Below are the code and all the weights of a small trained network. Each question names an input and a class and asks about switching units off, where a switched-off unit gives its printed mean instead of its output.

import numpy as np


def w(rows, s, z=0):
    codes = np.array(rows[::2]) - 128.0
    scale = np.full(codes.shape[1], s)
    scale[-1] = z or s
    return codes * scale


def f(y):
    return y / 2 * (1 + np.tanh(0.7978845608 * (y + 0.044715 * y**3)))


def log_softmax(a):
    a = a - a.max(-1, keepdims=True)
    return a - np.log(np.exp(a).sum(-1, keepdims=True))


def net(x, mask):
    res = np.array(x, float).reshape(1, 3) / 4 @ E
    y = f(res @ A[0][:, :-1].T + A[0][:, -1])
    res = res + np.where(mask, y, B[0][:, -1]) @ B[0][:, :-1]
    return log_softmax(res[-1] @ U[:, :-1].T + U[:, -1])


A, B = {}, {}
E = w([
[234,66,18,140,132,99],'x0',
[28,99,58,57,231,45],'x1',
[169,177,103,2,161,204],'x2',
],0.009)
A[0] = w([
[67,211,198,68,161,178,135],'neuron 0',
[67,115,103,128,252,47,110],'neuron 1',
[180,81,118,126,139,107,92],'neuron 2',
[172,111,154,183,133,170,132],'neuron 3',
[51,12,147,254,87,95,114],'neuron 4',
[149,170,172,186,41,170,159],'neuron 5',
[195,192,122,204,120,152,254],'neuron 6',
[7,168,234,137,87,132,124],'neuron 7',
[188,169,161,193,105,169,111],'neuron 8',
[183,60,46,150,120,100,65],'neuron 9',
],0.0086,0.006)
B[0] = w([
[137,101,40,193,181,108,225],'neuron 0',
[90,255,42,127,27,122,219],'neuron 1',
[204,107,136,176,152,130,148],'neuron 2',
[118,161,92,150,155,65,183],'neuron 3',
[55,62,39,130,203,228,243],'neuron 4',
[47,181,73,109,165,90,251],'neuron 5',
[66,117,78,86,133,99,255],'neuron 6',
[223,75,96,183,192,54,242],'neuron 7',
[102,173,30,125,65,119,213],'neuron 8',
[205,173,99,177,165,93,187],'neuron 9',
],0.0078,0.0092)
U = w([
[44,220,71,135,53,44,57],'0',
[230,112,89,202,199,20,97],'1',
[87,117,64,98,209,255,214],'2',
[58,48,129,54,100,21,253],'3',
[133,93,251,124,67,119,18],'4',
[102,57,230,92,116,209,7],'5',
[129,94,240,171,34,152,13],'6',
[129,90,247,153,109,198,10],'7',
],0.0082,0.0056)

Each question gives the input, the list of numbers given to net, and the class t.
The units are the neurons (one row each of A and B). Each row of codes is followed by its name. A weight is (code - 128) times the scale printed after its matrix; where a second scale follows, it is the last column's (A, B and U).
mask holds one flag per neuron, in row order. A switched-off neuron (its flag False) gives its mean, the last column of its row in B, instead of its output. The means were averaged over made-up inputs and are rounded, as every weight is.
A unit's drop is (log p(t) with every unit on - log p(t) with that unit switched off) / (log p(t) with every unit on - log p(t) with every unit switched off).
The circuit of an input: a set's keep is (log p(t) with only the set's units on - log p(t) with every unit switched off) / (log p(t) with every unit on - log p(t) with every unit switched off). Starting from all 10 units, units are removed one at a time, each time the one whose removal leaves the highest keep (on an exact tie, the one counted first), for as long as the keep stays at least 0.8.
circuit, biggest first: the units of the circuit, biggest drop first
top k neurons: the k neurons with the biggest drops, biggest first
drop of u: that unit's drop, to one decimal
input [1,-2,-2], class 3: top 3 neurons	neuron 1; neuron 0; neuron 9
input [7,3,6], class 1: circuit, biggest first	neuron 9
input [3,4,4], class 0: top 4 neurons	neuron 4; neuron 1; neuron 7; neuron 0
input [-3,-8,7], class 0: top 3 neurons	neuron 4; neuron 8; neuron 5
input [-3,7,3], class 0: top 2 neurons	neuron 1; neuron 4
input [5,3,-8], class 2: top 2 neurons	neuron 4; neuron 7
input [-4,-3,1], class 1: circuit, biggest first	neuron 7; neuron 1
input [-3,-3,2], class 3: top 3 neurons	neuron 1; neuron 4; neuron 9
input [4,-5,1], class 0: circuit, biggest first	neuron 7; neuron 4
input [4,1,-5], class 2: top 2 neurons	neuron 4; neuron 7
input [5,-5,-3], class 0: top 3 neurons	neuron 7; neuron 8; neuron 6
input [4,6,-2], class 0: top 2 neurons	neuron 1; neuron 7
input [2,2,3], class 3: circuit, biggest first	neuron 4; neuron 0; neuron 8
input [3,-2,3], class 3: top neuron	neuron 4
input [-8,-6,7], class 1: top 4 neurons	neuron 7; neuron 0; neuron 4; neuron 1
input [2,-2,-1], class 3: top 4 neurons	neuron 1; neuron 7; neuron 4; neuron 0
input [2,-5,-7], class 2: top 2 neurons	neuron 4; neuron 1
input [2,-5,-6], class 2: top 2 neurons	neuron 4; neuron 1
input [-5,4,-6], class 2: drop of neuron 4	1.4
input [-7,-3,-2], class 1: drop of neuron 7	0.9
input [1,2,-8], class 2: drop of neuron 4	0.8
input [-8,-4,3], class 1: drop of neuron 7	0.6
